Here is a tiny trained network, its code and every weight. The questions are about switching its units off for an input and a class, where a switched-off unit gives its printed mean instead of its output.

import numpy as np


def w(rows, s, z=0):
    codes = np.array(rows[::2]) - 128.0
    scale = np.full(codes.shape[1], s)
    scale[-1] = z or s
    return codes * scale


def f(y):
    return y / 2 * (1 + np.tanh(0.7978845608 * (y + 0.044715 * y**3)))


def log_softmax(a):
    a = a - a.max(-1, keepdims=True)
    return a - np.log(np.exp(a).sum(-1, keepdims=True))


def net(x, mask):
    res = np.array(x, float).reshape(1, 5) / 4 @ E
    y = f(res @ A[0][:, :-1].T + A[0][:, -1])
    res = res + np.where(mask, y, B[0][:, -1]) @ B[0][:, :-1]
    return log_softmax(res[-1] @ U[:, :-1].T + U[:, -1])


A, B = {}, {}
E = w([
[87,95,237,210,55,118,116,186,92],'x0',
[132,62,59,90,80,167,27,192,36],'x1',
[136,51,209,53,194,200,184,139,98],'x2',
[196,180,184,143,171,179,22,118,185],'x3',
[89,159,90,200,106,252,168,86,101],'x4',
],0.0047)
A[0] = w([
[133,90,166,88,158,168,156,137,115,71],'neuron 1',
[125,78,64,100,94,158,39,162,71,48],'neuron 2',
[139,152,47,70,177,144,129,113,143,94],'neuron 3',
[128,144,92,189,106,246,163,104,112,123],'neuron 4',
[156,105,151,80,132,40,108,140,132,86],'neuron 5',
[135,80,170,75,160,178,164,146,112,84],'neuron 6',
[87,91,72,111,91,88,226,135,93,8],'neuron 7',
[152,166,165,127,154,191,44,118,162,54],'neuron 8',
[118,120,171,161,108,121,123,160,117,82],'neuron 9',
[127,167,163,166,152,86,198,90,170,14],'neuron 10',
[145,117,157,77,137,54,96,146,138,88],'neuron 11',
[129,167,48,203,94,54,90,134,142,41],'neuron 12',
[103,112,210,191,89,123,106,166,99,116],'neuron 13',
[136,154,74,79,166,141,122,109,143,116],'neuron 14',
],0.012,0.0011)
B[0] = w([
[107,156,129,92,96,169,86,102,119,192],'neuron 1',
[150,173,219,100,183,141,230,149,169,254],'neuron 2',
[170,66,102,133,54,101,175,104,124,222],'neuron 3',
[5,122,85,130,153,50,132,169,127,242],'neuron 4',
[37,133,92,156,149,97,134,149,128,191],'neuron 5',
[96,164,130,78,76,186,70,90,120,218],'neuron 6',
[214,139,141,215,182,127,31,144,132,242],'neuron 7',
[189,135,138,203,178,124,56,150,112,210],'neuron 8',
[152,107,98,119,105,118,146,109,134,154],'neuron 9',
[153,153,204,78,167,160,208,169,139,216],'neuron 10',
[51,127,89,159,146,99,138,153,114,186],'neuron 11',
[85,145,144,53,85,217,57,84,101,226],'neuron 12',
[194,68,67,121,75,100,177,85,133,207],'neuron 13',
[164,87,110,140,88,109,157,112,128,195],'neuron 14',
],0.019,0.0058)
U = w([
[143,168,221,74,178,156,227,163,182,255],'0',
[78,160,130,54,68,215,44,61,87,11],'1',
[2,117,64,156,159,53,130,176,117,108],'2',
[200,33,76,130,51,94,181,71,135,61],'3',
[208,137,145,229,191,131,23,149,119,191],'4',
],0.009,0.00026)

Each question gives the input, the list of numbers given to net, and the class t.
The units are the neurons (one row each of A and B). Each row of codes is followed by its name. A weight is (code - 128) times the scale printed after its matrix; where a second scale follows, it is the last column's (A, B and U).
mask holds one flag per neuron, in row order. A switched-off neuron (its flag False) gives its mean, the last column of its row in B, instead of its output. The means were averaged over made-up inputs and are rounded, as every weight is.
A unit's drop is (log p(t) with every unit on - log p(t) with that unit switched off) / (log p(t) with every unit on - log p(t) with every unit switched off).
most important unit: the unit with the biggest drop
top k neurons: the k neurons with the biggest drops, biggest first
drop of u: that unit's drop, to one decimal
input [-3,4,-6,-3,-6], class 1: most important unit => neuron 12
input [8,-5,-3,-7,7], class 3: top 3 neurons => (neuron 13; neuron 9; neuron 5)
input [4,5,8,1,-2], class 1: top 2 neurons => (neuron 6; neuron 1)
input [-7,-3,7,5,-6], class 1: top 3 neurons => (neuron 6; neuron 1; neuron 4)
input [0,5,5,6,-8], class 2: top 2 neurons => (neuron 11; neuron 5)
input [8,-4,8,0,-1], class 1: top 3 neurons => (neuron 6; neuron 1; neuron 3)
input [-6,-3,-6,3,0], class 1: top 3 neurons => (neuron 12; neuron 13; neuron 2)
input [-3,-6,-7,-6,7], class 1: top 4 neurons => (neuron 12; neuron 2; neuron 5; neuron 11)
input [-1,7,5,6,-5], class 0: top 2 neurons => (neuron 2; neuron 7)
input [6,3,0,-5,7], class 2: top 2 neurons => (neuron 4; neuron 3)
input [0,-5,1,8,7], class 4: top 4 neurons => (neuron 8; neuron 5; neuron 11; neuron 2)
input [-1,5,5,4,3], class 0: top 2 neurons => (neuron 2; neuron 12)
input [-4,7,-2,-8,-5], class 4: top 3 neurons => (neuron 7; neuron 10; neuron 4)
input [5,-7,-3,-5,8], class 2: most important unit => neuron 4
input [3,0,4,6,-3], class 4: top 3 neurons => (neuron 8; neuron 12; neuron 4)
input [6,-1,-3,6,-3], class 3: drop of neuron 7 => 0.8
input [-8,3,7,3,-2], class 3: drop of neuron 14 => 1.1
input [-5,-2,1,8,0], class 4: drop of neuron 8 => 3.2
